Here is a tiny trained network, its code and every weight. The questions are about switching its units off for an input and a class, where a switched-off unit gives its printed mean instead of its output.

import numpy as np


def w(rows, s, z=0):
    codes = np.array(rows[::2]) - 128.0
    scale = np.full(codes.shape[1], s)
    scale[-1] = z or s
    return codes * scale


def norm(h):
    return h / np.sqrt((h * h).mean(-1, keepdims=True) + 1e-5)


def f(y):
    return y / 2 * (1 + np.tanh(0.7978845608 * (y + 0.044715 * y**3)))


def log_softmax(a):
    a = a - a.max(-1, keepdims=True)
    return a - np.log(np.exp(a).sum(-1, keepdims=True))


def net(x, mask):
    res = np.array(x, float).reshape(1, 7) / 4 @ E
    u = 0
    for l in range(3):
        y = f(norm(res) @ A[l][:, :-1].T + A[l][:, -1])
        res = res + np.where(mask[u : u + 3], y, B[l][:, -1]) @ B[l][:, :-1]
        u += 3
    return log_softmax(norm(res)[-1] @ U[:, :-1].T + U[:, -1])


A, B = {}, {}
E = w([
[67,69,134,95,170,132],'x0',
[161,116,100,142,94,77],'x1',
[145,90,91,200,212,237],'x2',
[173,100,220,201,155,124],'x3',
[27,196,118,141,82,80],'x4',
[155,72,124,134,119,254],'x5',
[168,99,159,156,73,161],'x6',
],0.0043)
A[0] = w([
[128,113,255,131,88,135,64],'L0N0',
[148,110,191,144,204,38,111],'L0N1',
[165,130,114,75,71,174,250],'L0N2',
],0.0072,0.0023)
B[0] = w([
[98,90,190,76,52,157,207],'L0N0',
[107,204,1,89,139,226,251],'L0N1',
[111,70,163,130,161,178,236],'L0N2',
],0.0062,0.0025)
A[1] = w([
[254,113,121,197,76,138,156],'L1N0',
[97,118,98,234,193,223,123],'L1N1',
[123,197,101,124,94,65,4],'L1N2',
],0.0073,0.0037)
B[1] = w([
[53,224,74,64,225,253,185],'L1N0',
[209,247,70,43,203,235,254],'L1N1',
[125,180,125,192,112,3,158],'L1N2',
],0.006,0.0048)
A[2] = w([
[2,165,128,170,128,148,127],'L2N0',
[72,124,130,62,31,49,36],'L2N1',
[96,203,186,45,154,234,253],'L2N2',
],0.0055,0.0028)
B[2] = w([
[254,126,102,106,126,106,146],'L2N0',
[158,182,158,127,192,155,158],'L2N1',
[178,95,37,171,151,166,254],'L2N2',
],0.0085,0.008)
U = w([
[136,199,111,136,121,41,85],'0',
[162,123,65,132,179,214,182],'1',
[105,8,166,126,90,148,125],'2',
[71,81,168,198,153,109,3],'3',
[100,145,201,119,112,71,115],'4',
],0.014,0.0079)

Each question gives the input, the list of numbers given to net, and the class t.
The units are the neurons (one row each of A and B). Each row of codes is followed by its name. A weight is (code - 128) times the scale printed after its matrix; where a second scale follows, it is the last column's (A, B and U).
mask holds one flag per neuron, layer by layer. A switched-off neuron (its flag False) gives its mean, the last column of its row in B, instead of its output. The means were averaged over made-up inputs and are rounded, as every weight is.
A unit's drop is (log p(t) with every unit on - log p(t) with that unit switched off) / (log p(t) with every unit on - log p(t) with every unit switched off).
The circuit of an input: a set's keep is (log p(t) with only the set's units on - log p(t) with every unit switched off) / (log p(t) with every unit on - log p(t) with every unit switched off). Starting from all 9 units, units are removed one at a time, each time the one whose removal leaves the highest keep (on an exact tie, the one counted first), for as long as the keep stays at least 0.8.
units of the circuit, in order: the units of the circuit, biggest drop first
most important unit: the unit with the biggest drop
top k neurons: the k neurons with the biggest drops, biggest first
k most important neurons of layer l: the k neurons of layer l with the biggest drops, biggest first
drop when u is switched off: that unit's drop, to one decimal
input [6,4,0,3,7,7,2], class 2: most important unit => L0N1
input [4,-5,-7,6,-5,5,-2], class 2: top 3 neurons => (L0N0, L1N1, L1N0)
input [8,-5,-1,3,5,4,5], class 2: units of the circuit, in order => (L0N0, L0N1, L1N1)
input [0,-2,-5,8,1,5,8], class 2: units of the circuit, in order => (L0N0, L1N1)
input [5,-1,-7,3,-1,-3,-3], class 0: 2 most important neurons of layer 0 => (L0N1, L0N2)
input [-1,4,-1,0,5,-2,7], class 4: units of the circuit, in order => (L1N1, L2N2)
input [7,-3,-3,-8,-8,1,7], class 2: units of the circuit, in order => (L1N1, L0N1, L1N0)
input [-1,5,-5,1,-2,0,-1], class 0: units of the circuit, in order => (L1N1, L2N2)
input [5,4,-5,-5,-5,7,0], class 2: units of the circuit, in order => (L1N1, L0N1, L2N2)
input [7,2,2,-4,8,-5,3], class 4: top 3 neurons => (L2N2, L1N1, L0N1)
input [0,7,-1,4,7,-3,7], class 4: units of the circuit, in order => (L2N2, L1N1)
input [-6,4,2,-2,-6,-7,-6], class 0: 2 most important neurons of layer 1 => (L1N1, L1N2)
input [-4,-5,-2,2,3,-5,3], class 4: units of the circuit, in order => (L2N2, L1N1, L1N0)
input [5,6,-4,3,1,-4,6], class 4: units of the circuit, in order => (L2N2, L1N1)
input [0,5,-2,8,2,-2,-7], class 0: most important unit => L0N2
input [2,5,-4,-7,-2,-1,3], class 4: 2 most important neurons of layer 1 => (L1N1, L1N0)
input [-2,7,-3,2,4,-6,5], class 4: top 2 neurons => (L2N2, L1N1)
input [2,5,0,6,0,-8,1], class 0: drop when L2N2 is switched off => 0.3
input [-4,5,-1,-8,8,5,-7], class 0: drop when L1N1 is switched off => 0.1
input [-4,0,2,1,2,-6,-2], class 0: most important unit => L2N2
input [-8,-3,-1,-2,5,-4,3], class 0: drop when L1N1 is switched off => -0.1
input [2,-4,0,-3,4,-3,-7], class 0: 2 most important neurons of layer 2 => (L2N2, L2N0)
